Where the symbols take the states:
gi: x868->x174, x564->x201, x344->x619, x530->x20, x856->x59, x879->x455, x206->x791, x145->x522, x779->x237, x826->x726, x885->x35, x453->x550, x326->x826, x448->x453, x589->x807, x974->x74, x222->x921, x128->x995, x288->x525, x305->x524, x957->x448, x476->x145, x35->x73, x707->x72, x905->x139, x300->x288, x791->x394, x436->x778, x104->x494, x900->x782, x807->x222, x293->x12, x603->x33, x921->x905, x782->x176, x346->x965, x39->x885, x201->x300, x522->x879, x378->x578, x223->x293, x337->x257, x394->x104, x995->x508, x620->x576, x33->x206, x839->x517, x933->x459, x432->x530, x494->x548, x398->x974, x176->x326, x49->x492, x778->x346, x517->x603, x459->x436, x139->x682, x917->x422, x285->x868, x74->x766, x578->x877, x30->x38, x682->x839, x508->x957, x766->x485, x507->x39, x993->x128, x540->x405, x20->x707, x156->x993, x174->x344, x216->x378, x548->x582, x38->x305, x524->x856, x576->x933, x454->x779, x59->x182, x965->x49, x422->x476, x455->x808, x72->x398, x767->x620, x550->x507, x619->x589, x582->x916, x877->x285, x237->x337, x12->x30, x525->x223, x916->x900, x182->x156, x485->x294, x73->x216, x492->x432, x726->x917, x294->x540, x946->x564, x405->x454, x257->x946, x808->x767
de: x868->x38, x564->x436, x344->x524, x530->x782, x856->x974, x879->x139, x206->x507, x145->x921, x779->x767, x826->x344, x885->x201, x453->x337, x326->x174, x448->x237, x589->x59, x974->x917, x222->x156, x128->x540, x288->x965, x305->x72, x957->x779, x476->x222, x35->x300, x707->x326, x905->x128, x300->x346, x791->x39, x436->x394, x104->x35, x900->x877, x807->x182, x293->x432, x603->x453, x921->x993, x782->x285, x346->x494, x39->x564, x201->x778, x522->x905, x378->x223, x223->x492, x337->x576, x394->x885, x995->x405, x620->x603, x33->x550, x839->x957, x933->x206, x432->x900, x494->x73, x398->x726, x176->x868, x49->x582, x778->x104, x517->x448, x459->x791, x139->x995, x917->x589, x285->x30, x74->x422, x578->x293, x30->x20, x682->x508, x508->x454, x766->x476, x507->x946, x993->x294, x540->x879, x20->x176, x156->x485, x174->x305, x216->x525, x548->x216, x38->x707, x524->x398, x576->x33, x454->x808, x59->x74, x965->x548, x422->x807, x455->x682, x72->x826, x767->x517, x550->x257, x619->x856, x582->x378, x877->x12, x237->x620, x12->x530, x525->x49, x916->x578, x182->x766, x485->x145, x73->x288, x492->x916, x726->x619, x294->x522, x946->x459, x405->x455, x257->x933, x808->x839
ni: x868->x530, x564->x206, x344->x707, x530->x578, x856->x826, x879->x993, x206->x337, x145->x182, x779->x682, x826->x38, x885->x459, x453->x767, x326->x30, x448->x808, x589->x398, x974->x344, x222->x74, x128->x145, x288->x104, x305->x176, x957->x455, x476->x59, x35->x436, x707->x285, x905->x485, x300->x394, x791->x257, x436->x507, x104->x564, x900->x223, x807->x974, x293->x582, x603->x779, x921->x766, x782->x293, x346->x885, x39->x933, x201->x791, x522->x156, x378->x965, x223->x548, x337->x517, x394->x946, x995->x522, x620->x957, x33->x237, x839->x405, x933->x453, x432->x378, x494->x201, x398->x174, x176->x12, x49->x73, x778->x39, x517->x454, x459->x550, x139->x294, x917->x524, x285->x432, x74->x619, x578->x49, x30->x900, x682->x540, x508->x879, x766->x589, x507->x576, x993->x476, x540->x921, x20->x877, x156->x422, x174->x20, x216->x346, x548->x300, x38->x782, x524->x326, x576->x448, x454->x139, x59->x726, x965->x35, x422->x856, x455->x128, x72->x868, x767->x508, x550->x620, x619->x72, x582->x288, x877->x492, x237->x839, x12->x916, x525->x494, x916->x525, x182->x917, x485->x807, x73->x778, x492->x216, x726->x305, x294->x222, x946->x33, x405->x905, x257->x603, x808->x995

The rows follow the links: the fewer symbols apart two states are, the more alike their rows tend to be.

Each row is also shifted at random along 2 hidden directions that mean nothing.

Some states, each with a row of numbers:
x589 -> -60	7	52	0	40	31	-14	-39	-51	-13	9	21	44	-1	11	5	-3	-11	-44	56	6	26	73	-57	-19	13	-42	-6	-22	-23	22	-43	-4	35
x223 -> 20	36	2	43	-9	56	-33	72	6	-36	-79	17	-22	9	-37	-23	5	72	-8	-6	21	43	-75	-3	-53	-3	9	80	-69	-40	-15	-18	1	13
x603 -> -75	-34	-60	-24	-44	9	-17	-5	57	-4	34	20	-32	-36	24	24	-24	-40	7	-63	5	7	-29	45	-5	23	48	-38	-3	-7	7	38	-26	-37
x176 -> 35	-24	49	-12	44	-53	19	15	-55	22	-52	-29	22	-9	-42	0	-4	49	-1	57	-12	-42	12	-50	33	-14	-49	47	41	40	-38	-24	-1	20
x582 -> 161	-2	-12	-10	-11	25	-11	54	14	-6	-57	22	-26	-8	-34	15	-5	51	-14	-15	5	19	-69	9	-10	18	13	59	-12	-20	-30	5	-7	-6
x917 -> 43	-42	49	-56	44	-7	8	-53	-53	18	18	23	44	-29	6	43	-19	-23	-52	57	-8	-5	84	-58	28	33	-49	-17	40	7	0	-24	-17	16
x682 -> -96	20	-13	-10	-9	4	23	-50	13	13	76	3	10	28	42	3	18	-64	2	-14	-10	3	48	28	17	5	12	-65	20	-2	33	15	23	-7
x326 -> -99	2	60	-10	51	-25	26	5	-64	18	-42	-14	34	17	-35	0	11	45	-19	69	-14	-19	30	-53	28	-7	-56	45	33	19	-23	-33	15	30
x12 -> 23	-72	25	-35	29	-63	-2	37	-30	18	-79	-23	-1	-57	-57	20	-37	62	1	33	-7	-50	-30	-46	29	0	-32	61	44	47	-61	-9	-37	-2
x530 -> -17	-14	34	22	28	-26	-14	46	-34	-8	-81	-26	5	-19	-48	-18	-13	71	8	36	6	-20	-31	-43	-11	-23	-30	68	-12	18	-36	-28	-16	21
x288 -> 88	-25	-34	-55	-21	-8	23	52	29	26	-42	21	-38	-7	-37	40	-5	41	-7	-33	-14	-6	-78	36	37	30	21	47	51	7	-49	35	0	-30
x868 -> 100	35	56	35	40	-11	10	12	-52	-2	-39	-25	29	33	-26	-32	21	44	1	57	-1	-8	19	-44	-4	-30	-46	41	-9	8	-7	-39	22	38
x74 -> 68	-19	47	-16	38	9	-10	-56	-49	-3	27	16	46	-20	20	16	-13	-31	-39	51	4	8	88	-57	-3	17	-41	-29	-3	-9	23	-33	-16	26
x237 -> 23	-36	-57	-46	-41	8	-5	-25	54	7	56	28	-27	-30	35	37	-21	-59	-2	-59	-2	5	-7	47	11	34	44	-55	18	-6	12	42	-21	-40
x73 -> -4	39	-30	10	-29	37	6	67	32	-6	-48	17	-39	35	-31	-7	23	52	3	-35	1	29	-91	43	-11	8	31	60	-18	-27	-23	18	22	-10
x20 -> 159	1	45	13	37	-34	11	13	-48	8	-44	-30	21	5	-32	-18	4	44	5	51	-6	-27	10	-43	12	-25	-42	40	14	26	-22	-28	5	25
x294 -> -14	4	21	26	17	-20	-5	-64	-21	-5	61	-25	37	1	41	-21	-1	-57	13	23	3	-16	85	-23	-6	-23	-19	-65	-8	15	40	-16	0	15
x946 -> -19	14	-56	41	-47	-5	-15	38	57	-17	-6	-21	-44	1	1	-30	2	5	50	-61	9	-4	-72	54	-23	-28	51	0	-31	3	-2	30	-2	-26
x885 -> 2	26	-47	22	-39	-4	12	51	48	1	-22	-14	-45	27	-15	-19	18	26	37	-50	-4	-4	-83	60	1	-17	42	24	-1	3	-18	33	21	-22
x398 -> 15	-29	56	-60	52	-12	28	-35	-61	28	2	19	42	-10	-9	42	-4	-2	-50	64	-18	-10	70	-55	41	30	-54	3	57	9	-12	-23	-1	21
x856 -> 15	25	57	1	42	41	-2	-35	-55	-9	11	23	46	18	8	3	11	-7	-48	59	4	31	72	-52	-13	14	-46	-1	-19	-30	24	-43	12	38
x550 -> -54	-20	-60	12	-48	-5	-26	19	61	-14	7	-6	-42	-30	12	-5	-21	-15	35	-65	11	-3	-55	48	-19	-6	53	-18	-22	3	0	33	-24	-35
x453 -> -61	-2	-58	12	-48	29	-30	5	61	-23	27	16	-34	-18	27	-1	-13	-34	17	-64	15	23	-36	49	-32	6	54	-30	-38	-21	19	29	-15	-29
x30 -> 100	57	49	77	29	12	-15	32	-41	-27	-57	-29	19	37	-28	-59	23	59	13	48	13	9	-6	-37	-40	-45	-31	54	-55	-8	2	-45	21	44
x305 -> -31	-1	61	-26	52	-18	31	-10	-63	25	-22	-2	37	16	-25	12	11	29	-31	67	-16	-15	45	-53	34	5	-57	30	44	14	-17	-30	16	29
x455 -> 26	9	-13	-19	-7	-10	30	-62	11	20	87	0	13	24	49	9	15	-76	4	-12	-16	-9	62	26	29	4	8	-79	35	6	35	18	21	-10
x879 -> -9	24	6	18	4	-10	16	-64	-6	4	78	-18	25	27	48	-19	18	-66	15	5	-5	-9	74	5	6	-19	-2	-74	6	7	44	-1	19	5
x344 -> -29	-12	59	-44	51	-10	28	-25	-62	26	-8	12	42	7	-17	28	6	14	-45	66	-16	-8	59	-55	37	21	-55	16	47	7	-12	-28	8	25
x548 -> -24	-14	-24	-36	-16	11	8	65	23	9	-62	23	-37	-5	-45	28	-3	58	-13	-23	-5	10	-87	24	14	26	17	66	21	-8	-46	21	-3	-20
x300 -> -68	-12	-39	-35	-27	-17	25	60	35	24	-43	5	-45	4	-37	23	3	44	11	-40	-15	-12	-90	45	34	14	28	48	43	12	-48	40	7	-30
x578 -> 88	62	14	85	-4	65	-46	66	-3	-54	-75	5	-11	24	-31	-52	13	72	1	7	30	51	-63	-12	-79	-25	4	75	-105	-48	4	-35	7	31

Complete each set of four: the symbols that take the first to the second take the third to the fourth, perhaps in another order.
Answer with the state's name.
A -17	1	4	-3	5	-27	21	-64	-6	17	78	-18	24	13	43	-3	8	-67	13	5	-11	-22	76	3	23	-11	-6	-75	27	19	33	5	11	-2
B -92	27	-13	-3	-11	10	21	-49	14	8	76	4	10	33	45	-1	23	-62	1	-13	-8	8	48	26	12	2	11	-64	11	-8	38	14	24	-6
C -71	-8	-53	11	-41	-29	4	45	51	3	-20	-24	-47	-3	-15	-12	-1	18	47	-55	-2	-23	-80	52	7	-19	45	15	10	20	-24	38	-2	-34
D x201

A -135	7	-57	34	-51	28	-38	21	61	-31	9	5	-39	-15	19	-18	-11	-14	28	-65	19	22	-55	48	-44	-6	54	-15	-55	-19	15	23	-16	-23
B -9	-46	-57	-24	-37	-54	9	33	52	20	-10	-24	-48	-29	-14	10	-18	6	45	-57	-11	-43	-72	51	33	-7	41	0	43	42	-36	48	-16	-45
C 50	6	-56	26	-46	-16	-7	34	57	-7	-3	-23	-43	1	3	-23	0	1	50	-61	3	-14	-69	57	-8	-23	50	-3	-12	12	-6	35	0	-30
D x104

A -38	16	57	-5	43	34	-2	-32	-55	-6	4	23	44	12	5	7	7	-1	-49	60	2	26	69	-54	-9	15	-47	4	-14	-26	18	-42	7	38
B -15	27	58	-2	43	33	6	-28	-56	-3	1	22	45	24	1	4	15	5	-46	61	0	25	65	-52	-4	13	-49	8	-9	-25	17	-41	16	39
C -35	44	63	11	44	37	9	-19	-59	-4	-6	15	44	38	-4	-7	25	14	-43	64	0	28	56	-49	-8	5	-49	19	-16	-28	17	-44	26	44
D x826

A -10	-31	-32	-59	-18	-12	21	60	26	27	-54	20	-40	-11	-44	41	-7	50	-10	-30	-16	-9	-86	32	39	31	20	56	50	8	-57	35	-4	-29
B 34	29	-11	18	-17	50	-18	69	16	-22	-69	25	-29	13	-36	-7	8	64	-12	-16	12	39	-81	14	-31	8	16	72	-42	-37	-22	-3	4	3
C -102	10	46	42	33	-18	-12	45	-44	-13	-83	-31	11	0	-49	-33	0	75	10	48	8	-15	-24	-48	-18	-33	-36	74	-24	13	-27	-37	-2	31
D x38

A -38	-53	-12	-54	-2	-9	-2	62	8	14	-78	21	-31	-42	-55	44	-27	65	-21	-10	-6	-8	-78	-3	22	32	2	74	32	7	-63	14	-26	-18
B 158	-29	-7	-24	-3	7	-10	51	7	0	-62	16	-22	-27	-41	23	-19	53	-13	-6	3	4	-61	-3	1	19	3	60	3	-4	-41	5	-19	-9
C -61	-49	-39	-81	-20	-19	28	-46	32	36	71	27	-10	-23	33	60	-14	-68	-14	-36	-20	-14	26	36	52	45	23	-66	70	13	3	44	-11	-39
D x767

A 5	-29	53	-23	48	-57	25	11	-59	27	-48	-28	26	-8	-43	8	-4	46	-6	60	-16	-44	16	-53	40	-9	-53	45	54	42	-40	-21	-1	19
B 118	-36	43	-20	43	-61	19	11	-51	24	-48	-31	20	-18	-41	6	-11	45	1	52	-13	-48	11	-49	36	-13	-46	41	51	46	-40	-19	-8	14
C -132	26	-5	8	-5	1	19	-50	5	8	70	-6	16	30	43	-10	19	-59	8	-7	-7	0	54	18	10	-9	5	-63	9	0	37	7	23	0
D x139

A 61	-19	57	-45	53	-33	39	-20	-63	34	-13	-3	38	6	-22	27	5	17	-33	66	-22	-26	54	-51	51	13	-58	19	66	23	-23	-23	10	23
B 22	96	67	60	40	64	4	-8	-57	-24	-8	10	46	75	1	-43	49	24	-30	64	9	49	50	-42	-38	-18	-44	26	-58	-46	37	-56	49	60
C -13	1	39	35	29	-20	-14	43	-37	-10	-77	-28	9	-6	-44	-27	-4	69	9	42	7	-16	-25	-45	-14	-29	-33	67	-20	14	-28	-33	-6	25
D x30

A 63	22	16	31	9	-11	3	-69	-14	-3	75	-22	33	20	50	-28	12	-68	18	14	1	-11	86	-8	-7	-27	-10	-78	-9	9	51	-12	13	13
B -96	2	22	21	18	-23	0	-60	-21	-1	56	-25	32	1	35	-19	1	-51	13	23	1	-19	78	-21	-2	-23	-18	-60	-2	17	35	-16	0	13
C 142	-52	21	-17	22	-44	-7	36	-24	9	-69	-16	-3	-44	-47	12	-30	55	0	25	-2	-33	-29	-36	14	-2	-24	54	24	32	-47	-10	-30	3
D x900

A 1	46	-19	23	-25	55	-7	72	25	-20	-60	25	-36	32	-33	-12	21	61	-8	-26	10	42	-90	31	-30	6	26	70	-42	-41	-17	6	20	0
B -61	6	-47	4	-36	-18	16	55	46	10	-27	-16	-47	13	-22	-8	10	31	36	-50	-8	-16	-87	54	14	-13	40	28	16	14	-29	36	11	-28
C 79	46	-25	17	-25	50	0	65	30	-13	-48	21	-34	35	-27	-9	23	52	-5	-30	6	38	-85	38	-22	6	29	58	-31	-37	-14	12	22	-5
D x394

A 9	-16	-37	-45	-23	-9	25	58	32	23	-41	14	-42	2	-37	31	2	44	1	-36	-15	-7	-86	41	36	21	26	49	45	7	-48	37	5	-30
B 160	31	-20	8	-22	46	-4	59	25	-12	-46	25	-30	23	-27	0	13	48	-10	-25	6	36	-76	29	-20	13	24	58	-25	-34	-17	9	13	-4
C 95	-52	-4	-39	4	-15	-9	51	0	7	-70	12	-21	-46	-48	33	-30	58	-15	-1	0	-10	-61	-14	10	21	-3	64	19	10	-53	5	-31	-13
D x900

A 108	30	43	56	29	-4	-12	33	-37	-19	-60	-30	15	16	-32	-43	10	58	10	43	10	-5	-11	-40	-27	-37	-31	54	-35	3	-9	-37	8	33
B -28	11	12	37	3	28	-34	68	-9	-30	-89	6	-16	-10	-46	-21	-8	77	-5	10	20	22	-66	-21	-44	-9	-4	82	-56	-19	-25	-23	-13	16
C 60	26	-33	-14	-28	30	17	-50	34	6	86	24	-2	27	53	11	20	-73	-4	-36	-5	24	36	46	6	18	30	-73	5	-23	44	25	21	-17
D x139

A -23	33	59	39	42	-9	6	21	-55	-4	-51	-26	28	31	-34	-35	20	55	0	61	0	-7	12	-48	-7	-33	-46	53	-11	6	-10	-42	21	39
B -8	34	61	1	45	30	12	-23	-59	1	-3	15	46	33	-4	-1	22	11	-42	64	-3	23	59	-49	0	9	-49	15	-5	-22	11	-41	23	40
C -3	-38	43	-24	40	-7	-12	-56	-48	2	25	10	43	-36	16	21	-24	-32	-33	49	2	-6	86	-60	3	17	-41	-32	8	5	16	-30	-26	18
D x993

A -12	-5	-14	-14	-11	25	-9	68	14	-5	-72	22	-31	-10	-43	15	-5	64	-15	-13	5	19	-82	10	-10	19	12	74	-9	-18	-40	6	-8	-7
B 110	-34	13	-3	14	-19	-18	46	-14	-5	-74	-7	-9	-35	-46	5	-25	60	-1	15	6	-14	-44	-29	-5	-2	-14	62	-2	13	-41	-12	-27	4
C -78	-4	-40	-35	-29	21	9	-33	38	9	66	28	-12	0	39	28	2	-59	-9	-41	-6	16	16	42	12	29	32	-56	16	-16	23	31	2	-26
D x337

A 47	-78	16	-41	22	-54	-6	42	-23	17	-79	-14	-7	-63	-56	30	-42	62	-3	23	-4	-43	-40	-40	27	9	-24	63	40	42	-63	-4	-43	-7
B -1	21	54	31	41	-18	7	24	-52	-2	-56	-28	24	18	-37	-30	14	58	4	57	0	-15	5	-47	-3	-30	-44	53	-6	14	-18	-38	14	35
C -61	-25	-60	10	-46	-18	-19	27	60	-10	-2	-15	-44	-30	3	-7	-18	-7	42	-64	7	-14	-64	48	-11	-11	50	-9	-9	15	-10	37	-23	-35
D x436

A -17	1	59	-31	50	4	22	-27	-61	15	-5	15	42	12	-11	22	9	10	-45	65	-12	4	61	-53	24	18	-53	13	28	-4	-3	-33	11	30
B -3	-7	60	-28	52	-30	33	-9	-64	28	-25	-8	37	12	-27	15	9	30	-26	68	-18	-23	42	-52	41	4	-57	31	52	22	-23	-28	14	26
C 13	-36	-8	-34	-3	2	-8	61	5	3	-77	18	-28	-32	-50	29	-22	64	-18	-6	1	2	-75	-4	6	24	3	72	10	-3	-50	7	-24	-10
D x548

A -36	14	16	26	12	-16	3	-63	-16	-2	65	-24	32	13	44	-23	8	-59	15	17	1	-14	79	-12	-2	-25	-12	-67	-6	13	41	-13	10	11
B -19	-29	-18	-60	-6	-33	39	-64	12	38	84	3	9	-2	39	36	1	-75	-2	-15	-24	-27	58	24	58	21	6	-78	72	25	14	31	5	-25
C -94	3	-45	-5	-33	-19	17	58	44	13	-34	-12	-46	12	-28	-2	9	37	32	-46	-10	-16	-89	52	19	-6	37	35	24	15	-36	38	11	-29
D x288

A 10	-26	20	11	16	-16	-22	51	-21	-10	-83	-13	-6	-33	-48	-7	-22	70	1	23	9	-13	-45	-35	-12	-9	-19	70	-14	11	-41	-19	-24	10
B -25	-35	1	-19	4	0	-18	64	-1	-5	-85	12	-21	-37	-53	20	-24	70	-13	1	5	0	-70	-15	-3	15	-4	77	-2	1	-50	-2	-28	-4
C 70	-21	3	-2	4	6	-21	57	-3	-11	-77	7	-17	-27	-46	6	-20	64	-10	5	10	5	-62	-17	-16	7	-4	68	-17	-5	-38	-9	-23	0
D x49

A -22	8	56	13	44	-29	14	17	-57	9	-52	-26	27	14	-38	-17	9	54	-3	61	-8	-22	13	-50	13	-21	-48	51	16	22	-23	-33	12	33
B 45	7	49	25	38	-28	5	23	-49	3	-55	-30	21	9	-38	-24	5	55	6	52	-1	-22	2	-47	3	-27	-42	52	1	21	-23	-32	6	29
C 43	24	-28	-15	-23	24	20	-52	29	9	87	20	2	29	53	11	18	-73	-5	-30	-8	20	42	43	11	15	25	-72	13	-18	42	23	21	-13
D x508

A 23	-71	25	-41	31	-63	5	-74	-33	23	51	-19	38	-53	26	27	-35	-58	-3	34	-10	-50	95	-44	36	4	-33	-65	53	47	7	-8	-33	-2
B -4	-22	50	-34	43	9	0	-44	-54	6	12	22	44	-16	7	27	-11	-14	-48	58	-3	9	78	-57	10	26	-48	-11	15	-7	8	-32	-11	25
C -158	-43	-59	-6	-44	-28	-21	29	57	-3	-8	-10	-46	-45	-3	6	-30	-3	37	-61	6	-21	-66	43	-3	-2	48	-6	-1	21	-20	38	-32	-41
D x779

